Below is a small trained network, with its code and all its weights. Each question gives an input and a target symbol and asks what happens when units are switched off, that is, made to give their printed mean instead of their output.

import numpy as np


def w(rows, s, z=0):
    codes = np.array(rows[::2]) - 128.0
    scale = np.full(codes.shape[1], s)
    scale[-1] = z or s
    return codes * scale


def f(y):
    return y / 2 * (1 + np.tanh(0.7978845608 * (y + 0.044715 * y**3)))


def softmax(a):
    e = np.exp(a - a.max(-1, keepdims=True))
    return e / e.sum(-1, keepdims=True)


def log_softmax(a):
    a = a - a.max(-1, keepdims=True)
    return a - np.log(np.exp(a).sum(-1, keepdims=True))


def net(x, mask):
    ids = ['αδεζηθλμξπστφ'.index(c) for c in x.split()]
    T = len(ids)
    res = E[ids] + P[:T]
    r = res
    for j in range(3):
        rows = slice(3 * j, 3 * j + 3)
        q, k, v = (r @ M[0][rows].T for M in (Q, K, V))
        z = softmax(np.where(np.tri(T) > 0, q @ k.T / 3**0.5, -1e9)) @ v
        o = O[0][rows]
        res = res + np.where(mask[j], z, o[:, -1]) @ o[:, :-1]
    y = f(res @ A[0][:, :-1].T + A[0][:, -1])
    res = res + np.where(mask[3:11], y, B[0][:, -1]) @ B[0][:, :-1]
    return log_softmax(res[-1] @ U[:, :-1].T + U[:, -1])


Q, K, V, O, A, B = {}, {}, {}, {}, {}, {}
E = w([
[146,233,104,12],'α',
[150,127,105,138],'δ',
[128,137,107,100],'ε',
[108,152,115,96],'ζ',
[115,139,99,195],'η',
[124,154,83,93],'θ',
[113,132,138,107],'λ',
[122,82,178,159],'μ',
[160,128,171,106],'ξ',
[6,164,182,93],'π',
[142,219,53,159],'σ',
[24,238,90,69],'τ',
[173,189,164,186],'φ',
],0.021)
P = w([
[169,40,102,148],'0',
[138,139,163,111],'1',
[154,193,172,96],'2',
[166,253,172,80],'3',
[211,238,167,117],'4',
[225,221,168,134],'5',
],0.0053)
Q[0] = w([
[153,204,133,209],'H0',
[59,199,198,90],'H0',
[53,3,52,144],'H0',
[78,114,193,207],'H1',
[115,194,36,109],'H1',
[164,138,2,228],'H1',
[57,97,82,52],'H2',
[104,225,105,66],'H2',
[25,20,147,215],'H2',
],0.0076)
K[0] = w([
[164,168,167,143],'H0',
[116,161,166,45],'H0',
[97,9,109,83],'H0',
[181,130,70,111],'H1',
[195,151,109,24],'H1',
[98,204,123,142],'H1',
[173,127,199,197],'H2',
[163,161,197,65],'H2',
[87,58,125,158],'H2',
],0.014)
V[0] = w([
[226,121,124,36],'H0',
[81,199,8,112],'H0',
[177,218,133,254],'H0',
[73,177,191,184],'H1',
[75,192,121,121],'H1',
[118,165,174,55],'H1',
[113,121,233,164],'H2',
[151,118,176,50],'H2',
[173,160,113,238],'H2',
],0.0092)
O[0] = w([
[189,245,49,149,204],'H0',
[93,44,47,97,214],'H0',
[21,165,97,80,254],'H0',
[166,126,190,2,124],'H1',
[88,91,163,70,176],'H1',
[68,139,201,132,207],'H1',
[166,115,253,210,57],'H2',
[161,79,149,126,195],'H2',
[100,213,147,130,81],'H2',
],0.0072,0.0064)
A[0] = w([
[131,144,197,168,103],'N0',
[128,38,160,182,97],'N1',
[217,82,137,90,68],'N2',
[169,245,62,78,126],'N3',
[134,94,116,87,255],'N4',
[119,46,121,128,175],'N5',
[102,153,36,150,249],'N6',
[254,142,136,62,219],'N7',
],0.0096,0.0043)
B[0] = w([
[200,129,51,30,143],'N0',
[111,93,138,39,130],'N1',
[2,71,79,70,138],'N2',
[171,84,171,116,253],'N3',
[184,128,137,196,170],'N4',
[86,171,34,163,135],'N5',
[171,140,143,132,220],'N6',
[46,65,203,199,187],'N7',
],0.0078,0.015)
U = w([
[216,117,50,119,122],'α',
[37,162,90,228,129],'δ',
[237,27,162,43,45],'ε',
[186,97,90,192,96],'ζ',
[151,123,247,243,234],'η',
[169,135,39,1,120],'θ',
[119,92,144,154,124],'λ',
[141,98,104,128,97],'μ',
[127,101,117,70,3],'ξ',
[97,243,197,24,132],'π',
[224,126,107,179,72],'σ',
[29,68,34,58,113],'τ',
[48,19,186,86,99],'φ',
],0.0072,0.0058)

Each question gives the input, a string of symbols that net reads in full, and the target symbol t.
The units are the heads (3 rows each of Q, K, V and O) and the neurons (one row each of A and B). Each row of codes is followed by its name. A weight is (code - 128) times the scale printed after its matrix; where a second scale follows, it is the last column's (O, A, B and U).
mask holds one flag per unit, heads first, then neurons. A switched-off unit (its flag False) gives its mean, the last column of its rows in O or B, instead of its output. The means were averaged over made-up inputs and are rounded, as every weight is.
A unit's drop is (log p(t) with every unit on - log p(t) with that unit switched off) / (log p(t) with every unit on - log p(t) with every unit switched off).
The circuit of an input: a set's keep is (log p(t) with only the set's units on - log p(t) with every unit switched off) / (log p(t) with every unit on - log p(t) with every unit switched off). Starting from all 11 units, units are removed one at a time, each time the one whose removal leaves the highest keep (on an exact tie, the one counted first), for as long as the keep stays at least 0.8.
circuit, biggest first: the units of the circuit, biggest drop first
unit that matters most: the unit with the biggest drop
k most important neurons: the k neurons with the biggest drops, biggest first
which heads matter: for each layer, one digit per head in row order, 1 if its drop is at least 0.15 and else 0, layers parted by /
input θ ξ μ ε, target η: circuit, biggest first	(H0; N7; H2)
input τ α φ ξ, target φ: circuit, biggest first	(H2; N7; N2)
input η δ ε ζ σ ξ, target θ: circuit, biggest first	(H0; N7)
input λ φ θ θ, target π: which heads matter	101
input ζ ξ τ, target τ: 3 most important neurons	(N3; N5; N7)
input μ φ η σ, target π: unit that matters most	H2
input σ δ φ φ λ, target π: circuit, biggest first	(H0; H2)
input σ θ η θ ξ σ, target θ: circuit, biggest first	(H0; N7)
input τ φ φ φ η, target π: circuit, biggest first	(H0; H1)
input δ ξ δ, target η: circuit, biggest first	(H0; H2)
input α τ μ ξ, target φ: which heads matter	010
input μ λ σ φ ε ε, target π: circuit, biggest first	(H2; H0)
input ξ φ ξ ζ, target π: 2 most important neurons	(N7; N4)
input δ σ ξ τ θ, target τ: circuit, biggest first	(H0)
input α δ η, target δ: which heads matter	010
input ξ τ φ, target π: circuit, biggest first	(H0; H1)
input ε ξ ξ, target η: which heads matter	100
input δ τ δ σ μ ε, target θ: which heads matter	101
input μ τ π ξ ε, target φ: circuit, biggest first	(H1; H0; N2; N7)
input ε θ σ φ ξ, target π: circuit, biggest first	(H0; H2)
input ξ ζ λ, target η: circuit, biggest first	(H0; H2)
input η τ ξ, target τ: circuit, biggest first	(H0; N2; N5; N3)
input η φ ξ ξ, target π: circuit, biggest first	(H0)
input φ ζ σ, target π: which heads matter	101
input ζ ξ λ ξ η θ, target η: which heads matter	101
input λ ξ λ ζ θ σ, target θ: 2 most important neurons	(N7; N6)
input φ ζ θ, target π: which heads matter	001
input δ ξ φ η, target π: 2 most important neurons	(N7; N4)
input θ τ ε φ φ, target π: which heads matter	100
